fitof: -16 -5 63 1 9
ronef: -34 -57 -16 -51 -62
suvun: -34 -57 -80 110 24
febin: -57 -77 110 24 -33
Rud: -82 -50 3 5 -14
bakos: -16 -5 63 -20 25
Pav: -16 12 63 1 9
rofu: 28 -47 60 -3 28
q: -57 -80 110 24 => suvun
q: -16 -6 62 1 9 => fitof
q: -16 12 63 1 9 => Pav

suvun: -36 -3 40 -57
diz: -2 28 -41 37
rofu: -2 28 -48 -17
fitof: -27 -46 97 -100
nidi: 41 -31 16 0
ronef: 49 -46 40 -33
legu: -60 -87 10 93
febin: 7 43 -10 -43
Pav: 100 -78 -41 110
chg suvun: -36 -3 40 -56 => 3, -57
q: -2 28 -41 37 => diz

legu: 6 -37 30 17 -42 8 -36
Rud: -57 6 -61 21 51 -44 31
diz: -57 6 -61 21 51 -44 70
dagum: -57 6 -61 21 51 16 42
bakos: -79 30 -90 -1 91 -32 80
ronef: -36 19 -50 22 32 -48 -6
nidi: -23 -43 -14 46 56 55 -32
febin: -36 0 -37 -31 10 40 -25
fitof: 66 48 102 24 -86 -85 -25
rofu: -23 -43 -14 46 3 -46 -6
step +1: 21 51 16 => 22 52 17
q: -76 31 -90 0 91 -33 79 => bakos
step -1: -23 => -24
q: 4 -37 30 18 -42 9 -36 => legu

Rud: -50 -47 -70 74 85 -20 3 97 33 45 -1 -21
dagum: -50 -47 -70 74 85 -20 3 97 88 -25 -87 -74
rofu: 69 -86 22 -7 75 57 -30 54 81 31 -54 -46
step +1: 3 => 4
chg Rud: -50 -47 -70 74 85 -20 3 97 33 44 -1 -21 => 9, 45

bakos: -39 27 22 20 23 -4 -3 46
ronef: -1 10 25 -31 1 29 27 -36
dagum: -39 27 22 20 -25 93 6 -5
suvun: -7 -56 38 18 15 22 57 -16
fitof: -1 10 25 -31 21 -24 -16 -7
step -1: -7 => -8
step +1: 93 => 94

Rud: 27 10 53 43 8 26 -43 27 49 54 14 55 -10 -24 10 48 -38 47 -32 -43 -40 -40 -9 37 -17 -45 -11 45 -44 -4 45 -14 6 10 47 16 30 30 50 -30 56 17 15 -24 5 -33 14 16 9 -39 -33
rofu: 6 51 -1 32 -41 -37 -20 6 -23 -15 17 -22 -46 -29 -55 -10 -68 47 -10 30 2 2 3 30 16 44 -32 61 37 -45 61 -62 29 -5 47 46 35 -14 26 19 -29 1 55 2 -22 -9 25 -8 58 -54 47
suvun: -23 -16 -48 -46 8 -12 56 -23 -39 -47 -12 -46 27 38 9 -41 62 -54 42 44 47 47 15 -39 20 43 26 -55 43 21 -55 36 -7 -3 -54 -22 -33 -21 -51 33 -45 -9 2 25 -8 55 1 -22 -17 60 29
bakos: -19 -9 -41 -36 5 -12 49 -19 -35 -41 -8 -41 22 33 5 -35 50 -42 38 42 43 43 15 -31 20 42 21 -43 42 16 -43 28 -3 -2 -42 -14 -25 -18 -42 31 -41 -7 -1 26 -3 45 -1 -14 -9 50 31
febin: 28 12 53 44 8 26 -42 28 49 54 15 55 -10 -23 9 48 -38 48 -31 -41 -38 -38 -8 38 -15 -42 -11 47 -41 -4 47 -14 8 11 48 18 31 30 50 -28 55 17 15 -22 7 -33 14 18 11 -39 -30
legu: 29 11 56 45 9 28 -45 29 52 57 15 58 -9 -24 11 50 -39 50 -33 -45 -41 -41 -9 39 -17 -46 -11 48 -45 -3 48 -14 7 11 50 18 32 32 52 -30 59 18 16 -25 6 -33 16 18 10 -40 -34
ronef: 13 -62 42 -11 66 72 -1 13 70 62 -11 72 60 25 86 50 70 -30 -7 -70 -30 -30 -9 -13 -32 -91 40 -50 -81 62 -50 78 -34 17 -30 -50 -26 44 1 -46 82 29 78 -54 -44 62 68 -50 -72 50 -87
dagum: -6 40 -29 3 -29 -38 22 -6 -43 -41 11 -46 -21 2 -41 -32 -18 11 22 60 37 37 17 6 31 71 -9 23 66 -24 23 -30 26 -3 11 31 14 -23 -6 43 -52 -12 -38 45 31 -15 -32 31 46 -7 66
Pav: 12 -41 34 -3 45 52 -6 12 53 48 -6 55 39 14 59 39 42 -14 -9 -53 -25 -25 -8 -5 -24 -67 25 -28 -60 41 -28 51 -22 13 -14 -32 -14 33 6 -35 62 22 54 -40 -29 37 47 -32 -48 28 -63
nidi: -21 -12 -44 -40 6 -12 51 -21 -36 -43 -10 -42 24 34 7 -37 54 -47 39 42 44 44 14 -34 19 41 23 -48 41 18 -48 31 -5 -3 -47 -18 -29 -20 -46 31 -42 -8 0 24 -5 48 0 -18 -13 53 29
diz: 27 10 52 42 8 26 -43 27 49 54 14 55 -9 -23 10 47 -37 47 -32 -42 -39 -39 -9 36 -16 -44 -11 45 -43 -3 45 -13 6 10 47 16 30 30 49 -29 55 17 15 -24 5 -32 14 16 9 -39 -32
fitof: 13 -67 41 -15 72 77 4 13 72 63 -12 74 67 31 93 51 80 -35 -4 -71 -27 -27 -8 -17 -31 -92 45 -57 -82 68 -57 87 -36 19 -35 -54 -29 46 -2 -46 85 31 84 -55 -47 71 73 -54 -78 58 -89
chg legu: 29 11 56 45 9 28 -45 29 52 57 15 58 -9 -24 11 50 -39 50 -33 -45 -41 -41 -9 39 -17 -46 -11 48 -45 -3 48 -14 7 11 50 18 32 32 52 -30 59 18 15 -25 6 -33 16 18 10 -40 -34 => 42, 16
step -1: -45 => -46
chg dagum: -6 40 -29 3 -29 -38 22 -6 -43 -41 11 -46 -21 2 -41 -32 -18 11 22 60 37 37 17 6 31 71 -9 23 66 -24 23 -30 26 -3 11 31 14 -23 -6 43 -52 -12 -37 45 31 -15 -32 31 46 -7 66 => 42, -38
q: 59 39 => Pav
q: -9 2 25 -8 55 1 -22 => suvun
chg diz: 27 10 52 42 8 26 -43 27 49 54 14 55 -9 -23 10 47 -37 47 -32 -42 -39 -39 -9 36 -16 -44 -11 45 -43 -3 45 -13 6 10 47 16 30 30 49 -29 55 17 15 -24 5 -31 14 16 9 -39 -32 => 45, -32
q: 29 11 56 45 9 28 -44 29 53 56 14 57 -10 -25 12 50 -40 49 -33 -46 -42 -41 -9 39 -17 -46 -12 47 -46 -2 48 -13 7 11 50 17 32 33 52 -30 60 18 17 -25 5 -33 16 18 11 -40 -34 => legu

diz: -58 19 70 17 19 21 16 -43 27 -8 -43 27 -8 -3 11 27 17 -69 -7 -73 -51 -14 20 1
febin: 84 -20 -21 -58 19 70 17 19 20 16 -43 27 -8 -3 11 27 -62 -69 -7 -73 52 60 14 14
legu: 84 -20 -21 -58 19 70 17 19 20 16 -43 27 -8 -3 11 27 -62 -69 -7 -73 5 -14 20 1
chg diz: -58 19 70 17 19 21 16 -43 27 -7 -43 27 -8 -3 11 27 17 -69 -7 -73 -51 -14 20 1 => 9, -8
q: 84 -19 -23 -58 19 72 17 19 19 15 -42 27 -9 -2 12 27 -60 -68 -8 -72 52 62 14 15 => febin
chg diz: -58 19 70 17 18 21 16 -43 27 -8 -43 27 -8 -3 11 27 17 -69 -7 -73 -51 -14 20 1 => 4, 19
q: 84 -20 -21 -58 19 70 17 19 20 16 -43 27 -8 -3 11 27 -62 -69 -7 -73 52 60 14 14 => febin
chg febin: 84 -20 -21 -58 19 70 17 19 20 16 -43 27 -8 -3 11 27 -62 -69 -7 -73 52 60 13 14 => 22, 14
q: 84 -20 -21 -58 19 70 17 19 20 16 -43 27 -8 -3 11 27 -62 -69 -7 -73 5 -14 20 1 => legu
chg febin: 84 -20 -21 -58 19 70 17 19 20 16 -43 27 -8 -3 11 27 -62 -68 -7 -73 52 60 14 14 => 17, -69

bakos: -43 -19 -29 19 30 33 7 -10 18 -51 -20 34 5 12 10 -33 -56 -18 2 -43
diz: -43 -19 -29 19 30 33 42 -10 18 -51 -20 34 5 12 10 -33 -56 -18 2 -43
legu: -43 -19 49 19 30 33 42 -10 18 -51 -20 34 5 12 10 -33 -56 -18 -11 -43
rofu: -19 -8 57 -2 -1 16 25 12 31 61 -26 -14 -7 -65 -36 -1 -3 12 -30 -10
nidi: 44 31 20 -57 -6 -17 0 -53 16 5 24 37 -5 -31 46 45 -15 -35 40 -4
ronef: 21 10 -54 -1 -2 -19 -18 -9 -22 -63 28 13 -3 64 45 -6 -1 -15 31 6
fitof: -14 22 62 15 -58 -12 18 57 -3 -3 27 24 -22 -52 -56 -16 9 -8 -9 -1
suvun: 10 -36 7 8 -13 16 13 5 -30 -27 -11 -60 -21 -21 -26 1 50 23 -21 88
Pav: -27 0 -50 -8 40 39 20 1 21 17 -60 -48 -1 12 -6 -9 -1 23 -28 50
dagum: 16 75 -41 -27 -27 -26 -43 48 -8 7 20 20 -11 34 -9 2 32 -8 32 22
chg fitof: -14 22 62 15 -58 -12 18 57 -3 -3 27 24 -23 -52 -56 -16 9 -8 -9 -1 => 12, -22
q: -41 -20 -30 19 26 35 42 -11 20 -49 -21 37 6 14 13 -33 -56 -16 3 -43 => diz
q: -36 7 8 -13 16 13 5 -30 -27 -11 -60 => suvun

nidi: -92 99 3 -74 53 14
dagum: -18 1 -8 -28 8 8
Pav: -7 1 -7 -21 9 6
legu: -10 0 -10 -21 8 3
bakos: -12 0 -7 -20 14 11
step +1: 0 => 1
q: 1 -7 -21 9 => Pav

suvun: 32 29 -52 -22 -63 -29 -20 15 43 46 -52 -37 -36 -34 -12 4 9 -81 -8 -41 -6 -37
Pav: -109 -2 21 32 -9 25 -58 22 40 5 48 -3 -53 24 1 28 -54 49 4 8 52 -73
febin: -109 -2 21 32 -9 25 -58 22 40 5 48 -3 -30 -31 -11 3 11 -81 -6 -47 -10 -35
bakos: -109 -2 21 32 -9 25 -58 22 40 5 48 -3 -53 8 1 28 -54 -33 4 8 52 -73
step +1: 25 => 26
step +1: -22 => -21
step +1: -2 => -1
step -1: 40 5 => 39 4
chg febin: -109 -2 21 32 -9 25 -58 22 40 5 48 -3 -30 -31 -11 3 11 -81 -6 -48 -10 -35 => 19, -47

nidi: 48 -23 48 -48
Rud: 17 101 12 75
diz: 58 31 57 -10
fitof: 6 102 1 84
suvun: 25 76 21 48
legu: -54 1 -55 33
dagum: -55 -4 -55 29
ronef: 1 -54 -52 39
bakos: 49 -8 50 -38
rofu: 53 -4 55 -35
febin: -20 -92 -16 -62
Pav: 32 59 29 27
q: -54 1 => legu
q: 23 78 21 46 => suvun
q: 48 -22 48 -47 => nidi

suvun: 18 3 -51 33 11 -45 25 15 -11 8 -32 48 9 -8 4 12 -34 -19 15 2 57 20 -37 -61 -37 15
fitof: 27 -6 -42 -25 35 -35 -29 -17 -28 20 -1 63 28 21 -6 -60 0 -29 5 63 -39 -20 -10 -17 43 0
rofu: 20 -19 5 -17 54 5 -20 22 -52 -4 3 2 19 16 30 59 -30 18 -17 -22 59 -14 0 -60 41 -8
bakos: -13 -15 29 -23 64 0 16 50 30 7 10 -21 11 2 21 12 -60 -66 25 26 0 -4 17 -10 20 4
legu: 73 -49 117 27 -6 -42 -25 35 -38 -29 -17 -28 20 -1 35 -29 14 16 -48 29 -24 -56 -49 -13 -7 17
chg rofu: 20 -19 5 -17 54 5 -20 22 -52 -4 3 2 19 16 30 59 -30 18 -16 -22 59 -14 0 -60 41 -8 => 18, -17
q: 27 -6 -42 -25 35 -38 -29 -17 -28 20 -1 => legu
chg rofu: 20 -19 5 -17 54 5 -20 22 -52 -4 3 2 18 16 30 59 -30 18 -17 -22 59 -14 0 -60 41 -8 => 12, 19
chg legu: 73 -49 116 27 -6 -42 -25 35 -38 -29 -17 -28 20 -1 35 -29 14 16 -48 29 -24 -56 -49 -13 -7 17 => 2, 117
step -1: -34 => -35
chg bakos: -13 -15 29 -23 64 0 16 50 30 7 10 -21 11 2 21 12 -61 -66 25 26 0 -4 17 -10 20 4 => 16, -60

legu: 113 -5 66 92
suvun: 83 64 9 2
Rud: 117 2 9 64
febin: -105 -6 90 -57
Pav: -27 2 22 -46
nidi: -21 -58 68 59
q: -106 -7 88 -58 => febin
q: 82 64 8 1 => suvun
q: 64 9 2 => suvun
chg nidi: -21 -57 68 59 => 1, -58

Pav: -17 -109 49 -10 -4 35
dagum: -33 42 -7 7 65 -2
bakos: -17 -109 49 -10 -4 -17
legu: -33 -109 49 -10 -4 35
diz: 29 -109 38 7 65 -2
Rud: 29 -109 38 -13 -73 20
suvun: -63 12 16 0 88 13
febin: -48 42 -7 4 65 5
rofu: 13 -19 5 -3 -27 -2
ronef: 29 12 -7 0 -27 -10
nidi: 13 12 5 -3 -27 -2
step +1: 16 0 88 => 17 1 89
chg legu: -33 -108 49 -10 -4 35 => 1, -109
chg ronef: 29 11 -7 0 -27 -10 => 1, 12
step -1: -7 0 -27 => -8 -1 -28
step +1: 12 16 0 88 => 13 17 1 89
chg diz: 29 -109 38 8 65 -2 => 3, 7

Pav: -25 -28 -1 -67 -104 -5 23 40
nidi: -25 -28 -8 -68 -104 -5 27 40
rofu: -25 3 26 -67 -32 45 27 40
bakos: -25 -28 -12 -67 -104 -5 23 40
chg Pav: -26 -28 -1 -67 -104 -5 23 40 => 0, -25
step -1: 26 -67 => 25 -68

fitof: -68 -54 2 28 45
ronef: -121 -52 28 45 89
nidi: -81 -56 2 25 40
febin: -95 -38 -17 63 45
bakos: -71 -58 -40 48 16
legu: -62 -70 2 28 45
rofu: -42 -50 35 -7 84
dagum: -85 -20 2 22 89
step +1: -62 -70 2 28 => -61 -69 3 29
q: -68 -54 2 28 45 => fitof
step +1: -20 => -19
q: -68 -53 3 28 46 => fitof
step -1: 28 45 => 27 44
step -1: -121 -52 28 => -122 -53 27
step +1: 2 => 3

legu: 91 29 35 -5 -5 41 81 -80 85
nidi: -15 45 -59 -115 85 20 13 -62 -49
rofu: 90 28 37 -2 -9 41 81 -82 86
chg nidi: -15 45 -59 -115 85 20 13 -62 -48 => 8, -49
q: 91 30 34 -3 -5 40 81 -80 86 => legu
step -1: 90 => 89

